Here is a tiny trained network, its code and every weight. The questions are about switching its units off for an input and a class, where a switched-off unit gives its printed mean instead of its output.

import numpy as np


def w(rows, s, z=0):
    codes = np.array(rows[::2]) - 128.0
    scale = np.full(codes.shape[1], s)
    scale[-1] = z or s
    return codes * scale


def f(y):
    return np.maximum(y, 0)


def log_softmax(a):
    a = a - a.max(-1, keepdims=True)
    return a - np.log(np.exp(a).sum(-1, keepdims=True))


def net(x, mask):
    res = np.array(x, float).reshape(1, 7) / 4 @ E
    y = f(res @ A[0][:, :-1].T + A[0][:, -1])
    res = res + np.where(mask, y, B[0][:, -1]) @ B[0][:, :-1]
    return log_softmax(res[-1] @ U[:, :-1].T + U[:, -1])


A, B = {}, {}
E = w([
[70,193,146,90,41,131,81,124,48,255],'x0',
[152,168,132,145,95,147,113,50,97,102],'x1',
[73,222,131,198,185,202,137,87,221,179],'x2',
[96,29,113,213,176,114,83,117,59,197],'x3',
[121,26,208,147,103,204,238,142,144,106],'x4',
[63,83,57,68,167,167,217,115,71,78],'x5',
[126,146,20,253,35,111,176,169,116,134],'x6',
],0.0085)
A[0] = w([
[150,106,155,193,99,144,56,100,192,162,78],'n1',
[179,176,178,36,158,178,143,71,115,117,122],'n2',
[113,78,133,213,218,129,101,103,23,156,150],'n3',
[160,131,254,81,246,98,129,95,81,144,73],'n4',
[105,167,70,137,40,197,140,177,108,115,181],'n5',
[127,131,211,177,67,188,150,54,104,77,144],'n6',
[169,78,115,177,237,100,150,120,150,109,104],'n7',
[18,68,50,91,194,184,164,110,85,136,113],'n8',
[115,186,113,129,139,135,160,119,169,92,218],'n9',
[147,130,151,60,69,112,153,147,70,155,130],'n10',
[119,65,194,141,108,177,146,218,150,148,200],'n11',
[93,176,90,87,80,212,44,104,54,175,120],'n12',
[33,179,36,29,138,170,192,157,93,45,52],'n13',
[29,175,124,155,172,178,150,119,176,195,74],'n14',
[107,183,107,132,125,91,76,118,119,118,142],'n15',
[188,122,36,202,142,169,147,145,147,105,63],'n16',
[82,133,119,72,69,168,104,206,134,238,6],'n17',
[132,123,136,119,123,84,118,148,191,153,153],'n18',
[173,154,78,192,35,103,174,164,119,117,123],'n19',
[90,123,31,103,196,59,32,110,167,67,100],'n20',
[72,175,134,156,144,190,127,86,202,162,101],'n21',
[226,130,100,141,188,65,130,100,157,53,156],'n22',
[240,206,217,167,102,147,105,221,106,93,92],'n23',
[157,65,74,170,93,64,111,196,144,131,160],'n24',
[136,143,126,162,116,162,142,169,102,128,90],'n25',
[145,118,188,158,135,80,123,193,174,184,173],'n26',
[104,53,199,140,106,172,195,170,139,134,141],'n27',
[180,123,144,50,135,142,101,179,107,126,214],'n28',
[82,135,147,111,91,114,180,84,114,246,101],'n29',
],0.0082,0.0023)
B[0] = w([
[224,139,159,101,156,208,167,144,134,205,218],'n1',
[97,137,105,147,132,84,162,128,188,137,236],'n2',
[148,199,216,131,226,26,239,145,121,99,242],'n3',
[91,135,44,148,118,71,134,25,224,238,255],'n4',
[113,109,132,117,160,77,166,94,166,124,210],'n5',
[60,168,38,159,119,133,105,222,41,90,216],'n6',
[120,102,200,120,71,186,158,175,179,137,230],'n7',
[163,181,155,103,39,178,154,78,61,177,252],'n8',
[137,96,196,103,184,97,127,184,115,73,199],'n9',
[122,2,138,74,144,106,137,173,104,51,209],'n10',
[88,175,120,178,110,128,54,149,87,114,241],'n11',
[96,109,133,93,51,183,147,194,175,68,241],'n12',
[220,198,167,174,63,141,159,73,45,182,245],'n13',
[215,55,160,43,158,65,35,115,91,87,238],'n14',
[70,139,203,174,88,140,44,196,78,162,192],'n15',
[137,114,139,94,107,140,127,125,202,184,212],'n16',
[100,114,156,43,73,188,144,143,168,115,227],'n17',
[144,200,159,123,140,179,167,94,83,136,176],'n18',
[93,107,97,95,148,33,125,51,210,141,226],'n19',
[64,125,49,200,135,195,130,169,94,125,218],'n20',
[178,68,77,26,221,61,43,147,79,73,237],'n21',
[44,42,208,135,84,209,140,192,119,112,226],'n22',
[203,154,130,131,81,151,211,109,28,199,214],'n23',
[168,150,121,69,142,101,99,113,148,157,215],'n24',
[98,164,110,101,136,113,148,82,141,198,158],'n25',
[181,201,105,108,85,194,207,132,42,173,217],'n26',
[49,171,15,140,133,91,55,164,84,146,253],'n27',
[161,173,129,104,188,33,75,115,148,150,207],'n28',
[84,96,175,94,46,116,172,151,202,104,223],'n29',
],0.0057,0.0092)
U = w([
[188,154,176,151,99,170,180,66,80,157,31],'0',
[71,23,198,126,92,183,153,164,197,108,61],'1',
[88,111,70,141,136,62,151,33,247,165,57],'2',
[126,157,197,144,158,69,186,142,122,95,236],'3',
[192,11,124,105,159,81,82,139,96,78,107],'4',
[41,163,47,184,120,159,74,182,107,119,85],'5',
[112,122,134,138,129,126,149,145,130,123,252],'6',
],0.011,0.0042)

Each question gives the input, the list of numbers given to net, and the class t.
The units are the neurons (one row each of A and B). Each row of codes is followed by its name. A weight is (code - 128) times the scale printed after its matrix; where a second scale follows, it is the last column's (A, B and U).
mask holds one flag per neuron, in row order. A switched-off neuron (its flag False) gives its mean, the last column of its row in B, instead of its output. The means were averaged over made-up inputs and are rounded, as every weight is.
A unit's drop is (log p(t) with every unit on - log p(t) with that unit switched off) / (log p(t) with every unit on - log p(t) with every unit switched off).
The circuit of an input: a set's keep is (log p(t) with only the set's units on - log p(t) with every unit switched off) / (log p(t) with every unit on - log p(t) with every unit switched off). Starting from the 12 units with the biggest drops (on a tie, the unit counted first), units are removed one at a time, each time the one whose removal leaves the highest keep (on an exact tie, the one counted first), for as long as the keep stays at least 0.8.
units of the circuit, in order: the units of the circuit, biggest drop first
most important unit: the unit with the biggest drop
k most important neurons: the k neurons with the biggest drops, biggest first
input [-6,-5,1,8,0,-8,0], class 0: 2 most important neurons -> (n26, n1)
input [2,7,8,0,1,-6,1], class 4: units of the circuit, in order -> (n21, n14)
input [4,6,8,6,2,-7,-4], class 4: units of the circuit, in order -> (n21)
input [5,-2,4,-4,7,-5,0], class 5: units of the circuit, in order -> (n6, n27)
input [3,3,6,0,2,5,2], class 4: 2 most important neurons -> (n14, n21)
input [2,0,4,7,4,-7,-8], class 2: 3 most important neurons -> (n4, n13, n8)
input [2,-1,3,3,2,6,-1], class 0: 2 most important neurons -> (n8, n13)
input [-7,-4,-2,-3,0,-3,-6], class 1: 2 most important neurons -> (n22, n7)
input [8,-3,-4,-4,2,-7,-8], class 1: 4 most important neurons -> (n10, n17, n12, n13)
input [7,8,3,6,6,2,0], class 6: 3 most important neurons -> (n3, n6, n22)
input [8,3,6,-8,-2,-5,8], class 1: units of the circuit, in order -> (n12, n17, n29)
input [-7,-2,7,4,3,7,4], class 0: 2 most important neurons -> (n8, n13)
input [-4,0,8,4,-8,4,7], class 4: units of the circuit, in order -> (n14, n21)
input [2,-1,5,-7,0,7,-4], class 0: 2 most important neurons -> (n13, n8)
input [0,-2,1,4,-5,8,-8], class 0: most important unit -> n8
input [6,8,5,-8,7,3,-1], class 3: units of the circuit, in order -> (n9, n21)
input [-6,-4,0,-7,8,0,1], class 5: units of the circuit, in order -> (n27, n11)
input [5,-6,8,0,2,3,-8], class 2: 2 most important neurons -> (n4, n2)
input [-4,-2,-4,1,3,-6,1], class 0: units of the circuit, in order -> (n23, n26)
input [5,4,7,4,0,0,6], class 4: units of the circuit, in order -> (n14, n21)
input [-6,-4,-5,5,-4,2,-7], class 2: units of the circuit, in order -> (n4)
input [-3,7,7,3,4,-1,6], class 4: units of the circuit, in order -> (n21, n14)
input [-7,-8,0,5,-5,2,8], class 2: 4 most important neurons -> (n19, n24, n12, n16)
input [-8,1,7,2,3,2,8], class 1: 4 most important neurons -> (n7, n4, n22, n9)
input [2,8,8,6,-7,6,6], class 4: units of the circuit, in order -> (n14, n21)
